Below are the code and all the weights of a small trained network. Each question names an input and a target symbol and asks about switching units off, where a switched-off unit gives its printed mean instead of its output.

import numpy as np


def w(rows, s, z=0):
    codes = np.array(rows[::2]) - 128.0
    scale = np.full(codes.shape[1], s)
    scale[-1] = z or s
    return codes * scale


def f(y):
    return np.maximum(y, 0)


def softmax(a):
    e = np.exp(a - a.max(-1, keepdims=True))
    return e / e.sum(-1, keepdims=True)


def log_softmax(a):
    a = a - a.max(-1, keepdims=True)
    return a - np.log(np.exp(a).sum(-1, keepdims=True))


def net(x, mask):
    ids = ['βγδεζηθλμξπστφψω'.index(c) for c in x.split()]
    T = len(ids)
    res = E[ids] + P[:T]
    r = res
    for j in range(3):
        rows = slice(2 * j, 2 * j + 2)
        q, k, v = (r @ M[0][rows].T for M in (Q, K, V))
        z = softmax(np.where(np.tri(T) > 0, q @ k.T / 2**0.5, -1e9)) @ v
        o = O[0][rows]
        res = res + np.where(mask[j], z, o[:, -1]) @ o[:, :-1]
    y = f(res @ A[0][:, :-1].T + A[0][:, -1])
    res = res + np.where(mask[3:19], y, B[0][:, -1]) @ B[0][:, :-1]
    return log_softmax(res[-1] @ U[:, :-1].T + U[:, -1])


Q, K, V, O, A, B = {}, {}, {}, {}, {}, {}
E = w([
[249,10,81],'β',
[156,97,127],'γ',
[157,116,147],'δ',
[136,110,116],'ε',
[160,128,149],'ζ',
[131,77,60],'η',
[127,138,141],'θ',
[124,122,114],'λ',
[114,155,146],'μ',
[116,117,88],'ξ',
[59,159,82],'π',
[105,154,135],'σ',
[111,122,104],'τ',
[90,147,108],'φ',
[110,140,120],'ψ',
[175,194,221],'ω',
],0.015)
P = w([
[158,115,79],'0',
[2,40,174],'1',
[210,136,11],'2',
[85,186,120],'3',
[77,61,222],'4',
[151,149,31],'5',
[76,214,147],'6',
[109,58,231],'7',
[119,176,64],'8',
],0.0098)
Q[0] = w([
[37,112,107],'h0',
[66,5,176],'h0',
[184,170,60],'h1',
[56,80,115],'h1',
[197,15,244],'h2',
[142,44,122],'h2',
],0.011)
K[0] = w([
[120,68,99],'h0',
[186,70,115],'h0',
[154,145,194],'h1',
[120,85,141],'h1',
[171,82,6],'h2',
[147,146,94],'h2',
],0.018)
V[0] = w([
[232,66,254],'h0',
[48,9,115],'h0',
[104,67,153],'h1',
[116,248,219],'h1',
[70,3,141],'h2',
[118,143,151],'h2',
],0.0083)
O[0] = w([
[135,155,246,222],'h0',
[48,190,144,160],'h0',
[166,134,150,151],'h1',
[113,254,148,2],'h1',
[133,52,126,203],'h2',
[110,144,144,79],'h2',
],0.0091,0.0044)
A[0] = w([
[60,125,112,80],'n0',
[123,100,110,83],'n1',
[212,149,106,95],'n2',
[90,115,152,177],'n3',
[172,121,82,34],'n4',
[110,170,149,148],'n5',
[149,128,159,16],'n6',
[114,174,37,89],'n7',
[210,117,101,126],'n8',
[150,142,8,152],'n9',
[103,146,210,150],'n10',
[73,182,125,49],'n11',
[133,108,85,168],'n12',
[122,153,98,50],'n13',
[182,138,105,55],'n14',
[103,94,168,3],'n15',
],0.013,0.005)
B[0] = w([
[174,118,148,154],'n0',
[95,104,102,173],'n1',
[121,56,37,209],'n2',
[173,76,129,191],'n3',
[87,58,41,181],'n4',
[164,141,93,155],'n5',
[45,165,152,149],'n6',
[125,37,4,181],'n7',
[131,225,204,244],'n8',
[96,231,229,254],'n9',
[119,68,96,222],'n10',
[191,131,198,140],'n11',
[82,121,164,210],'n12',
[159,68,134,135],'n13',
[176,61,86,168],'n14',
[134,248,106,191],'n15',
],0.016,0.0077)
U = w([
[127,19,114,234],'β',
[158,88,185,95],'γ',
[175,143,167,138],'δ',
[154,163,170,80],'ε',
[162,155,113,218],'ζ',
[111,129,121,2],'η',
[144,159,116,85],'θ',
[129,155,116,113],'λ',
[134,147,99,59],'μ',
[111,157,105,159],'ξ',
[89,119,44,55],'π',
[125,155,85,91],'σ',
[116,143,99,61],'τ',
[107,140,77,72],'φ',
[117,153,90,77],'ψ',
[198,146,5,204],'ω',
],0.011,0.0043)

Each question gives the input, a string of symbols that net reads in full, and the target symbol t.
The units are the heads (2 rows each of Q, K, V and O) and the neurons (one row each of A and B). Each row of codes is followed by its name. A weight is (code - 128) times the scale printed after its matrix; where a second scale follows, it is the last column's (O, A, B and U).
mask holds one flag per unit, heads first, then neurons. A switched-off unit (its flag False) gives its mean, the last column of its rows in O or B, instead of its output. The means were averaged over made-up inputs and are rounded, as every weight is.
A unit's drop is (log p(t) with every unit on - log p(t) with that unit switched off) / (log p(t) with every unit on - log p(t) with every unit switched off).
The circuit of an input: a set's keep is (log p(t) with only the set's units on - log p(t) with every unit switched off) / (log p(t) with every unit on - log p(t) with every unit switched off). Starting from the 12 units with the biggest drops (on a tie, the unit counted first), units are removed one at a time, each time the one whose removal leaves the highest keep (on an exact tie, the one counted first), for as long as the keep stays at least 0.8.
units of the circuit, in order: the units of the circuit, biggest drop first
unit that matters most: the unit with the biggest drop
k most important neurons: the k neurons with the biggest drops, biggest first
heads that matter: for each layer, one digit per head in row order, 1 if its drop is at least 0.15 and else 0, layers parted by /
input ζ ω β π λ ξ, target π: units of the circuit, in order -> (n7, h0, n9, n4)
input π μ β, target π: units of the circuit, in order -> (n4, n2, h0, n9)
input π π ω ω ζ σ, target ω: most important neuron -> (n7)
input δ ω σ, target ω: heads that matter -> 010
input β β π β ω φ, target ω: heads that matter -> 011
input ζ σ σ ω η ζ, target ω: heads that matter -> 011
input β ω ω ξ β, target γ: heads that matter -> 100
input β ε η ω η θ β ψ, target β: heads that matter -> 000
input ω ω ω β, target ω: units of the circuit, in order -> (n2, h0, h1)
input ω τ β ω ω ε π π λ, target ω: 3 most important neurons -> (n7, n8, n5)
input ω β λ, target ω: units of the circuit, in order -> (h1, h2, n7)
input ω η δ, target ω: 3 most important neurons -> (n2, n9, n14)
input ε π β, target π: units of the circuit, in order -> (n4, n7, h0, n9)
input π μ ξ, target π: units of the circuit, in order -> (h0, n4)
input ζ ω β β ω θ, target ω: unit that matters most -> n9
input β η λ β ζ β ω π ξ, target ω: units of the circuit, in order -> (n7, h2, h1)
input ξ ω ε β ω π, target ω: units of the circuit, in order -> (n7, h1)
input σ β ζ β β λ β φ, target β: heads that matter -> 000
input ξ τ δ ω ζ π ω ξ ε, target ω: units of the circuit, in order -> (n7, h1, h2, n5)
input τ β ζ β ε β ω ω γ, target ω: units of the circuit, in order -> (h1, n9, n12, n8)
input β ε δ λ, target β: unit that matters most -> n8
input β ω β τ, target β: units of the circuit, in order -> (n9, n15)
